Below are the code and all the weights of a small trained network. Each question names an input and a class and asks about switching units off, where a switched-off unit gives its printed mean instead of its output.

import numpy as np


def w(rows, s, z=0):
    codes = np.array(rows[::2]) - 128.0
    scale = np.full(codes.shape[1], s)
    scale[-1] = z or s
    return codes * scale


def f(y):
    return y / 2 * (1 + np.tanh(0.7978845608 * (y + 0.044715 * y**3)))


def log_softmax(a):
    a = a - a.max(-1, keepdims=True)
    return a - np.log(np.exp(a).sum(-1, keepdims=True))


def net(x, mask):
    res = np.array(x, float).reshape(1, 6) / 4 @ E
    y = f(res @ A[0][:, :-1].T + A[0][:, -1])
    res = res + np.where(mask, y, B[0][:, -1]) @ B[0][:, :-1]
    return log_softmax(res[-1] @ U[:, :-1].T + U[:, -1])


A, B = {}, {}
E = w([
[36,169,92,184,123,69,30,215,131,109],'x0',
[254,72,145,138,236,78,84,152,98,57],'x1',
[134,213,32,61,108,23,92,79,176,79],'x2',
[140,198,144,131,148,101,177,129,102,167],'x3',
[103,218,242,56,117,127,134,71,37,93],'x4',
[97,96,177,221,145,167,139,105,159,183],'x5',
],0.008)
A[0] = w([
[104,188,162,212,123,154,165,132,120,192,170],'N0',
[112,181,182,162,141,192,92,155,98,175,86],'N1',
[132,98,138,207,166,254,189,166,138,236,166],'N2',
[130,235,179,59,107,86,100,134,32,86,178],'N3',
[120,175,90,95,94,96,152,119,148,141,154],'N4',
[198,49,147,106,141,188,191,117,83,130,252],'N5',
[175,152,127,156,155,97,118,139,100,106,152],'N6',
[174,145,49,48,156,120,150,124,177,116,157],'N7',
[46,117,122,174,120,117,68,190,153,155,227],'N8',
[182,121,124,136,184,78,27,203,128,63,168],'N9',
[83,108,127,184,96,140,123,178,143,144,199],'N10',
[159,112,118,131,186,73,56,166,116,92,108],'N11',
[135,114,98,136,159,90,28,151,117,59,165],'N12',
[140,125,119,133,140,131,114,186,92,112,177],'N13',
[82,196,128,77,116,57,122,151,134,117,147],'N14',
[76,182,112,142,31,52,96,204,217,159,194],'N15',
],0.009,0.0045)
B[0] = w([
[179,136,224,109,85,113,110,97,50,133,197],'N0',
[164,164,129,155,83,97,88,119,156,169,171],'N1',
[5,73,225,37,192,218,217,129,60,39,254],'N2',
[61,166,220,109,89,123,129,44,6,139,225],'N3',
[76,140,120,193,103,80,73,133,78,89,174],'N4',
[83,123,241,59,165,181,182,110,53,79,230],'N5',
[120,130,131,122,160,145,139,145,137,80,155],'N6',
[159,189,148,186,130,124,94,91,138,118,182],'N7',
[55,87,168,69,134,153,171,125,99,83,210],'N8',
[156,95,116,109,192,189,160,194,164,80,192],'N9',
[85,126,171,54,135,140,131,110,101,101,189],'N10',
[149,85,85,79,138,142,178,167,181,142,168],'N11',
[133,105,132,100,190,136,151,140,145,63,180],'N12',
[107,106,135,108,142,120,142,146,130,116,148],'N13',
[2,144,117,165,83,109,100,108,95,111,190],'N14',
[88,106,121,120,104,133,74,140,130,75,224],'N15',
],0.0095,0.014)
U = w([
[192,99,102,127,158,137,153,148,174,142,104],'0',
[154,79,90,116,83,96,171,200,119,229,2],'1',
[127,127,52,180,119,89,90,138,162,122,138],'2',
[126,156,150,155,108,94,113,93,85,151,128],'3',
[140,80,92,134,103,127,155,199,125,251,7],'4',
[112,71,120,125,129,98,108,140,109,173,76],'5',
[111,95,145,75,143,173,156,129,97,101,157],'6',
],0.017,0.0095)

Each question gives the input, the list of numbers given to net, and the class t.
The units are the neurons (one row each of A and B). Each row of codes is followed by its name. A weight is (code - 128) times the scale printed after its matrix; where a second scale follows, it is the last column's (A, B and U).
mask holds one flag per neuron, in row order. A switched-off neuron (its flag False) gives its mean, the last column of its row in B, instead of its output. The means were averaged over made-up inputs and are rounded, as every weight is.
A unit's drop is (log p(t) with every unit on - log p(t) with that unit switched off) / (log p(t) with every unit on - log p(t) with every unit switched off).
The circuit of an input: a set's keep is (log p(t) with only the set's units on - log p(t) with every unit switched off) / (log p(t) with every unit on - log p(t) with every unit switched off). Starting from the 12 units with the biggest drops (on a tie, the unit counted first), units are removed one at a time, each time the one whose removal leaves the highest keep (on an exact tie, the one counted first), for as long as the keep stays at least 0.8.
units of the circuit, in order: the units of the circuit, biggest drop first
top k neurons: the k neurons with the biggest drops, biggest first
drop of u: that unit's drop, to one decimal
input [3,-2,7,-8,-1,-2], class 2: top 2 neurons -> N2, N5
input [-8,0,3,5,-5,-7], class 3: units of the circuit, in order -> N2, N7
input [-8,1,0,8,7,-4], class 3: units of the circuit, in order -> N2, N3
input [5,-8,3,7,-8,-7], class 2: units of the circuit, in order -> N2, N5
input [3,6,4,8,6,7], class 3: units of the circuit, in order -> N2
input [-8,1,2,6,7,-3], class 3: top 2 neurons -> N2, N3
input [1,-4,8,-2,-8,5], class 2: units of the circuit, in order -> N2, N5
input [7,-7,7,-5,-8,-4], class 2: top 4 neurons -> N2, N5, N4, N3
input [1,-1,7,-4,1,3], class 2: top 2 neurons -> N2, N5
input [2,2,5,3,-8,0], class 2: drop of N2 -> 0.5
input [-3,1,4,-7,7,-5], class 3: drop of N2 -> 0.2
input [4,4,3,2,-7,-7], class 0: drop of N2 -> 0.3
input [2,3,2,6,8,2], class 3: drop of N12 -> 0.0
